Below is a small trained network, with its code and all its weights. Each question gives an input and a class and asks what happens when units are switched off, that is, made to give their printed mean instead of their output.

import numpy as np


def w(rows, s, z=0):
    codes = np.array(rows[::2]) - 128.0
    scale = np.full(codes.shape[1], s)
    scale[-1] = z or s
    return codes * scale


def f(y):
    return y / 2 * (1 + np.tanh(0.7978845608 * (y + 0.044715 * y**3)))


def log_softmax(a):
    a = a - a.max(-1, keepdims=True)
    return a - np.log(np.exp(a).sum(-1, keepdims=True))


def net(x, mask):
    res = np.array(x, float).reshape(1, 8) / 4 @ E
    y = f(res @ A[0][:, :-1].T + A[0][:, -1])
    res = res + np.where(mask, y, B[0][:, -1]) @ B[0][:, :-1]
    return log_softmax(res[-1] @ U[:, :-1].T + U[:, -1])


A, B = {}, {}
E = w([
[212,188,106,132,187,228,171,139,137,96,80,159],'x0',
[22,81,109,23,99,128,113,177,107,108,112,144],'x1',
[176,49,62,126,61,188,155,211,136,97,185,145],'x2',
[134,113,117,97,82,148,4,126,234,65,124,116],'x3',
[161,120,179,38,63,133,64,159,98,101,99,70],'x4',
[77,83,82,95,150,121,107,136,49,78,48,164],'x5',
[110,142,181,193,30,120,139,74,145,174,205,122],'x6',
[70,191,97,152,111,130,101,233,186,142,25,117],'x7',
],0.011)
A[0] = w([
[174,74,85,153,80,241,128,144,214,85,231,141,166],'N0',
[238,136,182,17,122,194,190,94,87,83,136,116,251],'N1',
[130,55,176,113,167,45,118,8,122,113,149,129,200],'N2',
[157,226,234,227,151,144,83,110,229,158,172,22,143],'N3',
[67,104,90,227,84,106,237,129,116,206,148,171,176],'N4',
[208,178,139,141,118,91,223,134,62,90,107,127,182],'N5',
[141,226,119,250,111,28,105,108,204,255,144,141,211],'N6',
],0.0067,0.0026)
B[0] = w([
[166,9,47,83,95,115,152,144,173,180,177,199,220],'N0',
[156,128,120,110,114,188,127,77,107,123,117,116,219],'N1',
[54,173,150,122,169,111,92,61,109,183,205,153,207],'N2',
[120,132,176,178,118,159,131,115,214,154,119,90,251],'N3',
[112,92,111,161,121,67,218,202,45,86,105,139,220],'N4',
[156,136,134,105,147,155,162,156,88,149,107,127,194],'N5',
[100,80,141,152,164,131,160,147,143,153,106,94,251],'N6',
],0.013,0.014)
U = w([
[246,147,148,106,174,188,149,82,74,144,118,109,70],'0',
[180,68,71,110,80,108,136,105,173,152,170,194,87],'1',
[117,173,61,95,198,156,89,172,182,63,32,164,253],'2',
[128,121,123,196,120,50,189,166,45,100,125,142,80],'3',
[102,154,154,120,183,71,100,66,79,170,173,135,135],'4',
[156,120,181,204,157,134,163,120,189,165,110,76,101],'5',
[73,107,188,5,38,107,63,140,107,105,88,71,168],'6',
],0.012,0.0024)

Each question gives the input, the list of numbers given to net, and the class t.
The units are the neurons (one row each of A and B). Each row of codes is followed by its name. A weight is (code - 128) times the scale printed after its matrix; where a second scale follows, it is the last column's (A, B and U).
mask holds one flag per neuron, in row order. A switched-off neuron (its flag False) gives its mean, the last column of its row in B, instead of its output. The means were averaged over made-up inputs and are rounded, as every weight is.
A unit's drop is (log p(t) with every unit on - log p(t) with that unit switched off) / (log p(t) with every unit on - log p(t) with every unit switched off).
The circuit of an input: a set's keep is (log p(t) with only the set's units on - log p(t) with every unit switched off) / (log p(t) with every unit on - log p(t) with every unit switched off). Starting from all 7 units, units are removed one at a time, each time the one whose removal leaves the highest keep (on an exact tie, the one counted first), for as long as the keep stays at least 0.8.
units of the circuit, in order: the units of the circuit, biggest drop first
top k neurons: the k neurons with the biggest drops, biggest first
drop of u: that unit's drop, to one decimal
input [-2,4,-4,-5,1,7,0,-1], class 4: top 2 neurons => (N2; N4)
input [7,3,6,-6,6,-5,-4,8], class 0: units of the circuit, in order => (N1)
input [-4,0,4,-1,2,4,-3,-6], class 4: top 2 neurons => (N2; N0)
input [3,4,-1,-6,2,-2,5,-5], class 0: top 2 neurons => (N1; N5)
input [-8,6,3,-1,-5,2,2,-7], class 4: top 2 neurons => (N2; N6)
input [5,5,1,-5,4,7,3,1], class 0: units of the circuit, in order => (N4; N1)
input [4,7,1,-2,-5,2,-3,-5], class 0: units of the circuit, in order => (N0; N1)
input [-6,-8,3,-6,-8,-2,2,-5], class 3: drop of N4 => 5.3
input [5,-4,0,-8,1,0,8,6], class 3: drop of N4 => 4.0
input [-5,-8,-5,-1,2,-1,-7,-2], class 4: drop of N2 => 3.8
